Below are the code and all the weights of a small trained network. Each question names an input and a target symbol and asks about switching units off, where a switched-off unit gives its printed mean instead of its output.

import numpy as np


def w(rows, s, z=0):
    codes = np.array(rows[::2]) - 128.0
    scale = np.full(codes.shape[1], s)
    scale[-1] = z or s
    return codes * scale


def f(y):
    return np.maximum(y, 0)


def softmax(a):
    e = np.exp(a - a.max(-1, keepdims=True))
    return e / e.sum(-1, keepdims=True)


def log_softmax(a):
    a = a - a.max(-1, keepdims=True)
    return a - np.log(np.exp(a).sum(-1, keepdims=True))


def net(x, mask):
    ids = ['αβεηλμξπστφψω'.index(c) for c in x.split()]
    T = len(ids)
    res = E[ids] + P[:T]
    r = res
    for j in range(2):
        rows = slice(3 * j, 3 * j + 3)
        q, k, v = (r @ M[0][rows].T for M in (Q, K, V))
        z = softmax(np.where(np.tri(T) > 0, q @ k.T / 3**0.5, -1e9)) @ v
        o = O[0][rows]
        res = res + np.where(mask[j], z, o[:, -1]) @ o[:, :-1]
    y = f(res @ A[0][:, :-1].T + A[0][:, -1])
    res = res + np.where(mask[2:6], y, B[0][:, -1]) @ B[0][:, :-1]
    return log_softmax(res[-1] @ U[:, :-1].T + U[:, -1])


Q, K, V, O, A, B = {}, {}, {}, {}, {}, {}
E = w([
[151,164,114,114,234,100],'α',
[106,252,103,118,121,119],'β',
[151,135,109,114,108,145],'ε',
[88,219,57,139,56,198],'η',
[121,107,118,146,197,121],'λ',
[162,149,167,143,167,61],'μ',
[139,168,106,249,107,116],'ξ',
[187,183,73,138,104,201],'π',
[93,163,82,225,20,172],'σ',
[129,136,141,23,128,168],'τ',
[66,152,86,44,103,235],'φ',
[78,125,153,142,54,134],'ψ',
[132,18,165,228,112,102],'ω',
],0.015)
P = w([
[191,90,96,108,92,41],'0',
[211,121,172,110,96,89],'1',
[66,187,151,118,183,95],'2',
[132,24,91,115,196,168],'3',
[220,137,211,132,81,123],'4',
[66,195,177,137,185,141],'5',
[112,29,125,130,209,209],'6',
[223,145,238,156,69,167],'7',
[60,215,203,161,178,181],'8',
[98,43,154,146,217,248],'9',
[218,132,200,133,71,118],'10',
],0.013)
Q[0] = w([
[153,154,164,154,109,116],'H1',
[151,138,229,97,39,82],'H1',
[61,131,164,173,130,111],'H1',
[251,187,162,90,14,37],'H2',
[126,106,86,112,154,166],'H2',
[70,152,112,133,187,140],'H2',
],0.016)
K[0] = w([
[161,129,81,93,100,118],'H1',
[121,116,59,125,123,63],'H1',
[124,158,136,135,146,112],'H1',
[141,126,4,89,111,11],'H2',
[152,89,240,128,93,172],'H2',
[124,183,205,156,164,177],'H2',
],0.02)
V[0] = w([
[88,158,95,165,142,85],'H1',
[137,101,64,72,167,178],'H1',
[123,145,104,197,136,140],'H1',
[129,199,175,85,149,141],'H2',
[43,153,76,86,5,166],'H2',
[175,198,25,212,140,151],'H2',
],0.014)
O[0] = w([
[151,115,179,16,164,57,219],'H1',
[79,174,195,180,89,123,2],'H1',
[122,122,142,133,192,67,118],'H1',
[182,185,111,92,12,54,230],'H2',
[65,41,4,67,91,101,236],'H2',
[150,168,68,198,203,39,217],'H2',
],0.011,0.0048)
A[0] = w([
[86,254,78,45,185,191,74],'N1',
[81,171,241,146,131,95,78],'N2',
[58,249,115,72,115,131,5],'N3',
[43,154,120,79,79,81,73],'N4',
],0.0084,0.013)
B[0] = w([
[159,38,170,159,155,164,204],'N1',
[109,1,71,155,102,31,206],'N2',
[181,117,145,88,225,188,189],'N3',
[45,118,193,118,205,165,254],'N4',
],0.011,0.0081)
U = w([
[68,111,160,166,140,64,88],'α',
[132,178,100,78,73,22,196],'β',
[111,168,103,174,152,136,203],'ε',
[33,153,97,173,152,76,107],'η',
[81,129,157,170,152,87,148],'λ',
[205,114,151,139,129,116,115],'μ',
[114,182,128,139,233,120,88],'ξ',
[64,204,113,209,162,104,210],'π',
[105,103,66,156,197,117,16],'σ',
[110,184,139,136,85,130,254],'τ',
[2,164,161,140,123,67,153],'φ',
[163,62,97,75,122,145,85],'ψ',
[96,118,137,176,205,165,53],'ω',
],0.0064,0.0058)

Each question gives the input, a string of symbols that net reads in full, and the target symbol t.
The units are the heads (3 rows each of Q, K, V and O) and the neurons (one row each of A and B). Each row of codes is followed by its name. A weight is (code - 128) times the scale printed after its matrix; where a second scale follows, it is the last column's (O, A, B and U).
mask holds one flag per unit, heads first, then neurons. A switched-off unit (its flag False) gives its mean, the last column of its rows in O or B, instead of its output. The means were averaged over made-up inputs and are rounded, as every weight is.
A unit's drop is (log p(t) with every unit on - log p(t) with that unit switched off) / (log p(t) with every unit on - log p(t) with every unit switched off).
The circuit of an input: a set's keep is (log p(t) with only the set's units on - log p(t) with every unit switched off) / (log p(t) with every unit on - log p(t) with every unit switched off). Starting from all 6 units, units are removed one at a time, each time the one whose removal leaves the highest keep (on an exact tie, the one counted first), for as long as the keep stays at least 0.8.
units of the circuit, in order: the units of the circuit, biggest drop first
unit that matters most: the unit with the biggest drop
top k neurons: the k neurons with the biggest drops, biggest first
which heads matter: for each layer, one digit per head in row order, 1 if its drop is at least 0.15 and else 0, layers parted by /
input π τ φ ψ β ξ β σ ψ ψ ψ, target π: units of the circuit, in order : [H2, H1]
input μ β ψ ξ β φ ψ α, target μ: top 2 neurons : [N4, N2]
input β β β ψ φ μ β β β α, target β: which heads matter : 01
input β ψ β β ψ ψ β, target ψ: which heads matter : 11
input φ μ β β β ψ ψ, target ψ: units of the circuit, in order : [H2]
input β μ β α β φ β β, target β: which heads matter : 01
input φ μ β ε μ ψ σ μ α η μ, target φ: which heads matter : 11
input τ β α, target μ: which heads matter : 01
input β β σ β τ ψ, target φ: which heads matter : 01
input τ β β ξ β β π β, target τ: units of the circuit, in order : [H1, H2]
input α μ λ ψ μ, target α: which heads matter : 11
input μ β τ, target ψ: units of the circuit, in order : [H2, N3]
input β β β π λ β μ ψ β β λ, target β: top 3 neurons : [N4, N1, N3]
input λ ψ ω ω ξ β τ β μ, target β: units of the circuit, in order : [H2]
input φ β β φ β μ τ ψ, target φ: units of the circuit, in order : [H2, H1, N4]
input η μ τ σ τ σ β φ β, target ξ: units of the circuit, in order : [N3, H2, N4]
input ψ ψ τ ψ β σ β τ β β, target τ: units of the circuit, in order : [H2, H1]
input φ β ψ ψ ψ φ, target ω: which heads matter : 10
input α ψ ψ β β, target α: which heads matter : 11
input β β μ η β ω π, target ω: which heads matter : 01
input τ ψ τ ψ β φ σ β β τ σ, target τ: which heads matter : 11
input τ β σ ψ β ξ β β ψ β ξ, target τ: unit that matters most : H1
input τ β β β ω, target τ: units of the circuit, in order : [H1, H2, N2]
input μ μ β λ μ η, target σ: top 2 neurons : [N1, N3]
input β φ μ β σ β β ξ, target β: top 3 neurons : [N4, N1, N3]
input π ψ τ β β ψ ψ η β β β, target π: which heads matter : 11
input ε ω σ β, target ω: units of the circuit, in order : [H2]
input σ β φ λ μ σ, target η: which heads matter : 01
input σ τ ψ β ω, target σ: which heads matter : 01
input β ψ β β μ β τ, target τ: which heads matter : 11
